Below are the code and all the weights of a small trained network. Each question names an input and a class and asks about switching units off, where a switched-off unit gives its printed mean instead of its output.

import numpy as np


def w(rows, s, z=0):
    codes = np.array(rows[::2]) - 128.0
    scale = np.full(codes.shape[1], s)
    scale[-1] = z or s
    return codes * scale


def norm(h):
    return h / np.sqrt((h * h).mean(-1, keepdims=True) + 1e-5)


def f(y):
    return y / 2 * (1 + np.tanh(0.7978845608 * (y + 0.044715 * y**3)))


def log_softmax(a):
    a = a - a.max(-1, keepdims=True)
    return a - np.log(np.exp(a).sum(-1, keepdims=True))


def net(x, mask):
    res = np.array(x, float).reshape(1, 6) / 4 @ E
    u = 0
    for l in range(2):
        y = f(norm(res) @ A[l][:, :-1].T + A[l][:, -1])
        res = res + np.where(mask[u : u + 16], y, B[l][:, -1]) @ B[l][:, :-1]
        u += 16
    return log_softmax(norm(res)[-1] @ U[:, :-1].T + U[:, -1])


A, B = {}, {}
E = w([
[12,86,85,122,206,3,103],'x0',
[186,165,115,153,101,42,137],'x1',
[126,72,27,75,15,119,70],'x2',
[48,224,60,188,83,161,170],'x3',
[130,129,127,127,129,130,126],'x4',
[71,161,243,140,49,107,32],'x5',
],0.0032)
A[0] = w([
[200,178,125,166,106,26,134,84],'L0N1',
[136,101,66,62,126,140,170,75],'L0N2',
[135,160,183,159,206,128,208,35],'L0N3',
[199,87,159,63,167,98,74,37],'L0N4',
[86,179,243,136,139,116,146,90],'L0N5',
[212,171,119,170,108,24,148,103],'L0N6',
[47,62,149,93,170,254,120,29],'L0N7',
[180,76,169,86,145,107,116,3],'L0N8',
[57,85,108,146,181,79,75,99],'L0N9',
[73,253,67,133,100,143,169,47],'L0N10',
[61,213,88,139,85,143,171,62],'L0N11',
[170,116,59,113,175,132,217,30],'L0N12',
[110,120,168,137,80,99,128,25],'L0N13',
[190,172,113,146,91,27,148,63],'L0N14',
[197,144,148,152,90,215,107,107],'L0N15',
[136,125,122,149,135,143,102,125],'L0N16',
],0.0057,0.0038)
B[0] = w([
[52,100,147,89,163,211,125,178],'L0N1',
[148,162,128,139,155,128,89,163],'L0N2',
[166,190,148,148,177,116,68,222],'L0N3',
[128,70,140,241,125,145,157,182],'L0N4',
[165,165,69,133,168,126,88,236],'L0N5',
[38,85,153,76,181,252,144,206],'L0N6',
[22,94,149,77,164,253,134,184],'L0N7',
[118,86,139,195,105,136,136,117],'L0N8',
[144,178,137,111,113,120,226,227],'L0N9',
[116,53,135,232,119,136,148,232],'L0N10',
[135,37,161,208,127,128,143,203],'L0N11',
[179,143,42,136,178,157,71,202],'L0N12',
[129,131,122,134,121,125,78,75],'L0N13',
[46,87,135,75,140,225,117,154],'L0N14',
[88,158,129,97,142,62,216,250],'L0N15',
[124,129,125,121,127,128,139,126],'L0N16',
],0.0061,0.0017)
A[1] = w([
[63,175,241,139,39,94,36,124],'L1N1',
[76,114,90,127,228,71,112,146],'L1N2',
[228,167,147,120,90,197,183,109],'L1N3',
[171,152,162,99,81,203,198,56],'L1N4',
[101,171,92,160,153,187,211,176],'L1N5',
[44,106,144,80,156,216,141,3],'L1N6',
[54,116,83,154,180,95,137,126],'L1N7',
[99,37,78,72,47,118,153,94],'L1N8',
[52,106,124,113,165,11,185,26],'L1N9',
[197,30,203,56,191,119,138,125],'L1N10',
[204,175,161,104,59,157,223,15],'L1N11',
[146,75,64,68,28,112,87,57],'L1N12',
[198,1,206,124,150,88,108,57],'L1N13',
[198,161,157,142,65,181,197,65],'L1N14',
[100,137,140,87,123,21,237,5],'L1N15',
[120,101,46,97,16,122,98,99],'L1N16',
],0.0052,0.0031)
B[1] = w([
[196,65,1,82,159,161,155,202],'L1N1',
[145,151,143,94,54,109,125,198],'L1N2',
[93,122,113,86,92,61,132,174],'L1N3',
[103,123,141,92,116,97,143,142],'L1N4',
[124,92,162,113,89,110,69,252],'L1N5',
[110,138,141,95,142,157,132,153],'L1N6',
[150,110,164,111,89,131,126,177],'L1N7',
[116,180,213,153,165,128,142,190],'L1N8',
[142,128,144,90,70,118,172,142],'L1N9',
[76,138,115,178,71,128,111,203],'L1N10',
[114,118,136,95,111,74,152,129],'L1N11',
[120,193,182,159,190,126,113,162],'L1N12',
[90,128,93,212,89,151,153,156],'L1N13',
[116,116,133,114,111,79,142,142],'L1N14',
[147,122,137,90,105,112,180,119],'L1N15',
[150,182,198,156,201,126,102,171],'L1N16',
],0.0078,0.0033)
U = w([
[124,144,150,59,64,40,191,246],'0',
[104,85,125,255,87,129,137,214],'1',
[154,227,188,151,211,116,82,82],'2',
[198,99,15,87,152,145,107,108],'3',
[60,105,162,72,132,194,124,6],'4',
],0.015,0.0011)

Each question gives the input, the list of numbers given to net, and the class t.
The units are the neurons (one row each of A and B). Each row of codes is followed by its name. A weight is (code - 128) times the scale printed after its matrix; where a second scale follows, it is the last column's (A, B and U).
mask holds one flag per neuron, layer by layer. A switched-off neuron (its flag False) gives its mean, the last column of its row in B, instead of its output. The means were averaged over made-up inputs and are rounded, as every weight is.
A unit's drop is (log p(t) with every unit on - log p(t) with that unit switched off) / (log p(t) with every unit on - log p(t) with every unit switched off).
The circuit of an input: a set's keep is (log p(t) with only the set's units on - log p(t) with every unit switched off) / (log p(t) with every unit on - log p(t) with every unit switched off). Starting from the 12 units with the biggest drops (on a tie, the unit counted first), units are removed one at a time, each time the one whose removal leaves the highest keep (on an exact tie, the one counted first), for as long as the keep stays at least 0.8.
units of the circuit, in order: the units of the circuit, biggest drop first
top k neurons: the k neurons with the biggest drops, biggest first
k most important neurons of layer l: the k neurons of layer l with the biggest drops, biggest first
input [-4,8,6,3,-4,7], class 4: top 2 neurons -> [L0N14 L0N6]
input [-6,2,4,-4,-6,7], class 3: units of the circuit, in order -> [L1N1]
input [0,-2,8,8,-6,-7], class 1: units of the circuit, in order -> [L0N10 L1N1]
input [5,4,1,-4,3,-4], class 0: top 2 neurons -> [L1N2 L0N9]
input [8,-5,7,4,7,1], class 0: units of the circuit, in order -> [L0N9 L1N9]
input [-1,7,-2,3,3,6], class 4: 2 most important neurons of layer 0 -> [L0N6 L0N1]
input [-5,8,0,0,0,-7], class 4: units of the circuit, in order -> [L0N6 L0N1]
input [6,5,-6,-7,-8,2], class 1: top 3 neurons -> [L0N15 L0N4 L1N13]
input [-3,-3,7,-7,0,-3], class 1: top 2 neurons -> [L1N13 L0N4]
input [-8,-6,8,-4,0,-5], class 0: top 2 neurons -> [L1N3 L0N15]
input [8,4,-4,-7,-5,-4], class 0: 2 most important neurons of layer 1 -> [L1N2 L1N9]
input [5,1,-5,-3,2,4], class 0: 2 most important neurons of layer 0 -> [L0N9 L0N12]
input [-7,3,8,0,2,3], class 2: top 3 neurons -> [L1N16 L1N12 L0N9]
input [5,1,-3,-2,-7,5], class 0: units of the circuit, in order -> [L1N9]
input [-3,2,-6,8,6,7], class 1: top 2 neurons -> [L0N10 L0N11]
input [6,0,8,2,6,7], class 2: units of the circuit, in order -> [L1N16 L1N12]
input [-4,8,4,-2,-8,7], class 4: top 4 neurons -> [L0N6 L0N14 L0N1 L0N3]
input [1,3,8,-8,8,-4], class 1: 2 most important neurons of layer 1 -> [L1N13 L1N10]
input [7,5,0,-8,4,6], class 1: 3 most important neurons of layer 1 -> [L1N13 L1N10 L1N3]
input [-3,8,8,2,2,5], class 2: units of the circuit, in order -> [L1N16]
input [7,4,8,4,-5,-7], class 2: top 2 neurons -> [L1N16 L0N15]
input [-2,-5,8,7,-6,-1], class 2: 2 most important neurons of layer 1 -> [L1N16 L1N8]
input [-6,-7,6,-7,8,5], class 1: top 4 neurons -> [L1N13 L0N4 L1N10 L0N6]
